cols: D W F P
[ 4.56  0.66 -5.13 -4.31] -> zipog
[ 4.34 -4.18 -0.61 -1.17] -> Pefa
[ 5.40  2.78 -1.09  8.06] -> Vetu
[ 2.79 -1.09  8.06  5.40] -> boga
[ 4.34 -1.16 -4.18 -0.61] -> Boz
[-2.05 -1.16 -4.18 -0.61] -> lutof
perm: [-4.31 -5.13  0.66  4.56] -> zipog
step +1: [ 2.79 -1.09  8.06] -> [ 2.80 -1.08  8.07]
find: [ 4.34 -1.16 -4.18 -0.61] -> Boz
find: [ 4.34 -4.18 -0.61 -1.17] -> Pefa
col: [ 2.78 -1.09] -> W
perm: [-1.09  2.79  8.06  5.40] -> boga
step +1: [-4.18] -> [-4.17]

cols: N U S J
[ 0.23  3.34  1.52 -0.68]  vam
[ 0.11  1.44 -0.21 -4.25]  zeme
[-0.44  3.02 -2.81 -2.09]  Kavez
[-1.37  1.77 -4.56 -4.02]  lelid
[-2.70  2.17 -4.54 -4.12]  Vikud
[ 0.01 -0.65 -2.64 -1.40]  leboz
[ 0.06 -7.85 -4.95 -2.20]  Mifal
[-1.69 -5.06 -6.29 -5.47]  Zivu
col: [ 1.44  3.02  1.77  2.17 -0.65] -> U
step +1: [0.23 3.34] -> [0.24 3.35]

cols: L K T A Y Z G M
[ 1.10  2.89  4.48  1.03 -1.39  0.58  3.53  1.00] : Gog
[ 0.74 -5.85 -3.00  0.04 -0.24 -0.22 -1.57  4.87] : lag
[ 1.09  0.45 -2.00  1.11  1.52  0.22 -0.54 -6.57] : zelez
[-1.33  4.67  2.96 -0.20 -2.89 -0.75 -0.64 -1.02] : fekuv
[ 0.64 -2.70  1.16  1.56 -0.85  0.27  0.13  0.78] : tezi
col: [ 0.45  4.67 -2.70] -> K
col: [ 0.22 -0.75] -> Z
find: [ 1.09  0.45 -2.00  1.11  1.52  0.22 -0.54 -6.57] -> zelez
step +1: [-5.85 -3.00  0.04] -> [-5.84 -2.99  0.05]

cols: H R V B C E Q X
[-7.11  0.25  0.65  1.48  6.79  0.57  1.03  0.88]  Nadit
[ 2.84  4.27  0.37 -6.58  0.25  7.10 -1.80 -0.08]  bif
[-0.06 -5.43 -2.79 -5.48  3.26 -1.80  0.39  3.64]  bube
[ 2.84  4.27  0.37 -6.58  0.25  7.10 -1.80  0.51]  Fivot
[-3.99 -0.86  1.98  4.41 -6.18  3.78  0.09 -2.78]  pavu
[-3.99 -0.86  1.98  4.41  0.47 -6.29 -0.77  0.44]  gimuv
[ 2.22 -0.59 -2.27 -1.44 -0.15 -1.91 -7.36  6.74]  Nes
[ 1.74  0.22  0.87 -0.12  1.01 -0.83  2.58 -4.93]  lugu
[-0.87 -0.31 -0.09  0.38 -0.79  0.35  0.21  0.99]  Zom
[-4.04  1.08  3.91  1.41 -0.98 -0.28 -5.21  1.65]  Fifab
[-3.99 -0.86  1.98  4.41 -0.01 -1.97  2.70 -2.61]  Lome
find: [ 2.84  4.27  0.37 -6.58  0.25  7.10 -1.80  0.51] -> Fivot
find: [ 2.84  4.27  0.37 -6.58  0.25  7.10 -1.80 -0.08] -> bif

cols: zopez Bunok fepog kegu lemo
[-3.30 -7.58 -1.73  8.64 -0.51] = kis
[-1.57 -3.31  2.47  6.70 -2.63] = Kiti
[-1.77 -0.83 -1.65  8.69 -4.70] = vatu
[ 0.42  5.94 -7.52 -2.01  2.44] = Fupe
[-4.29 -7.24  1.91 -1.28 -4.16] = vage
[-1.98  6.13 -7.32  6.25 -4.60] = pano
[-3.30  1.73 -0.66  2.09 -0.72] = binor
[-3.24  1.97  2.32  0.42  1.87] = Kuni
step +1: [ 6.13 -7.32] -> [ 6.14 -7.31]
perm: [-2.63  6.70  2.47 -3.31 -1.57] -> Kiti
find: [-4.29 -7.24  1.91 -1.28 -4.16] -> vage
find: [-3.24  1.97  2.32  0.42  1.87] -> Kuni

cols: moba rog lanin gar vob rolek Vifig Taze Topep
[-0.83  1.43  0.24  1.51  0.50  3.47 -2.21 -0.82 -0.73] : feka
[ 3.11 -2.61 -1.18  2.26 -1.64  0.22  3.06 -3.79  0.15] : lufop
[-2.31  1.54  1.60 -1.78  1.33 -0.31 -1.20  1.68  0.36] : dila
[-1.69  1.50  1.33 -0.23  1.13  1.80 -1.35 -0.49  0.37] : tova
[ 1.61 -3.38 -5.04  1.80  1.19 -0.69  3.46 -2.82 -1.05] : posa
[-1.31  0.90  0.92 -1.82  0.86 -1.32 -0.47  0.65  1.54] : Mig
[ 1.50  1.58  4.62  2.03 -3.89  3.18 -2.29  1.23 -1.69] : mizem
[ 1.67 -4.44  0.88  1.26  0.40  0.73  7.96 -5.52 -1.74] : Pavar
[ 3.64  0.41 -3.81  2.88 -3.38  1.13 -3.94  1.88 -0.87] : Res
[-2.31  1.54  1.60 -1.78  1.33 -0.31 -1.20  1.68 -1.38] : fomod
col: [ 0.50 -1.64  1.33  1.13  1.19  0.86 -3.89] -> vob
step -1: [-4.44  0.88  1.26  0.40] -> [-4.45  0.87  1.25  0.39]

cols: potez varav fuves Bapuv
[-1.26  0.36  3.18 -6.62] -> Nos
[ 1.69  0.08 -1.72  2.35] -> buza
[-6.62 -1.26  0.36  3.19] -> lali
[ 0.08 -1.72  2.35  1.70] -> favan
step +1: [ 0.08 -1.72] -> [ 0.09 -1.71]
col: [-1.26  1.69 -6.62] -> potez
perm: [ 3.19  0.36 -1.26 -6.62] -> lali
find: [ 0.08 -1.72  2.35  1.70] -> favan
perm: [-1.72  0.08  1.70  2.35] -> favan

cols: Dez taku Fome los
[-0.47  3.31 -2.28 -2.09]  rel
[-0.47  0.04  0.58 -0.01]  paza
[-6.82 -2.20  1.68 -0.01]  rap
[-0.47  0.04  0.58 -0.62]  Laf
[-2.28 -0.48 -2.09  3.31]  Difa
find: [-0.47  0.04  0.58 -0.01] -> paza
step +1: [0.58] -> [0.59]
step +1: [0.04] -> [0.05]
find: [-6.82 -2.20  1.68 -0.01] -> rap
step -1: [-2.28 -0.48] -> [-2.29 -0.49]
col: [ 0.58 -2.09] -> Fome
perm: [-2.09 -2.28  3.31 -0.47] -> rel

cols: bef nini Sizev zug rorar Les
[ 1.08  7.44  1.19  4.50 -0.34  3.34] = Kap
[ 1.36  0.74 -3.45  6.84 -1.22 -5.22] = Pufas
[ 2.06 -4.65 -2.33 -0.64 -3.15  5.28] = mebag
[ 0.66 -2.46  1.50 -6.44  3.88  4.57] = dovo
[-0.34  3.18  0.03  4.45  7.37 -1.71] = peve
[3.80 1.66 2.67 1.69 1.88 6.47] = limu
[ 1.08  3.34 -0.34  4.50  7.44  1.20] = Netis
perm: [ 1.20  7.44  4.50 -0.34  3.34  1.08] -> Netis
find: [ 1.08  7.44  1.19  4.50 -0.34  3.34] -> Kap

cols: Devu zibip nafug vulub zar zogi
[-2.25  3.55 -1.05  1.12 -1.96  1.45]  suzo
[ 0.75 -1.49 -0.04  0.03 -1.15 -2.16]  Ved
[-2.26  4.15  0.02  0.15  0.89 -2.87]  Lasen
[-2.71  3.55 -1.05  1.12 -1.96  1.45]  gasa
[-1.98  1.75 -6.39  1.83 -2.38  0.98]  Noro
[ 0.56 -0.96  0.07 -0.23 -0.42 -2.56]  tona
[ 0.75 -1.33  0.01 -0.06 -0.57 -2.69]  zupu
[-1.98 -6.39  1.75 -2.38  0.99  1.83]  Nitud
[ 0.22 -0.54  0.03 -0.33  0.51 -2.40]  Geter
[ 0.67 -1.26  0.06  0.07 -0.38  1.97]  rafo
col: [ 3.55 -1.49  4.15  3.55  1.75 -0.96 -1.33] -> zibip
step +1: [1.83] -> [1.84]
step -1: [ 0.07 -0.23] -> [ 0.06 -0.24]
step +1: [-2.26  4.15] -> [-2.25  4.16]
perm: [ 0.98 -2.38  1.83 -6.39  1.75 -1.98] -> Noro
find: [-1.98  1.75 -6.39  1.83 -2.38  0.98] -> Noro
step +1: [-1.98  1.75 -6.39] -> [-1.97  1.76 -6.38]

cols: Nebe kobes vez tanul Det
[ 0.06 -2.34 -0.56  1.10 -0.31] : rep
[-2.98 -3.16  0.26  0.31 -2.12] : sula
[-3.86  4.88  0.15 -2.72 -0.08] : Bika
[ 1.90 -6.01  1.00  3.39 -1.55] : ful
[-0.60  2.65 -1.07 -1.48  1.54] : Zava
[-6.01 -1.55  1.00  1.89  3.39] : lemuv
[ 1.53 -4.37  1.62  2.55 -2.29] : Ribem
[-2.98 -2.12 -3.17  0.26  0.31] : Rut
[ 3.81 -6.01  1.00  3.39 -1.55] : menis
[ 3.07 -0.72  0.76  0.58  0.45] : Dakit
[ 6.73  0.69  5.24  0.62 -0.99] : gafu
step -1: [ 3.07 -0.72] -> [ 3.06 -0.73]
step -1: [0.31] -> [0.30]
perm: [-6.01 -1.55  1.00  1.90  3.39] -> ful
find: [-2.98 -3.16  0.26  0.31 -2.12] -> sula
perm: [-3.17 -2.98 -2.12  0.26  0.31] -> Rut

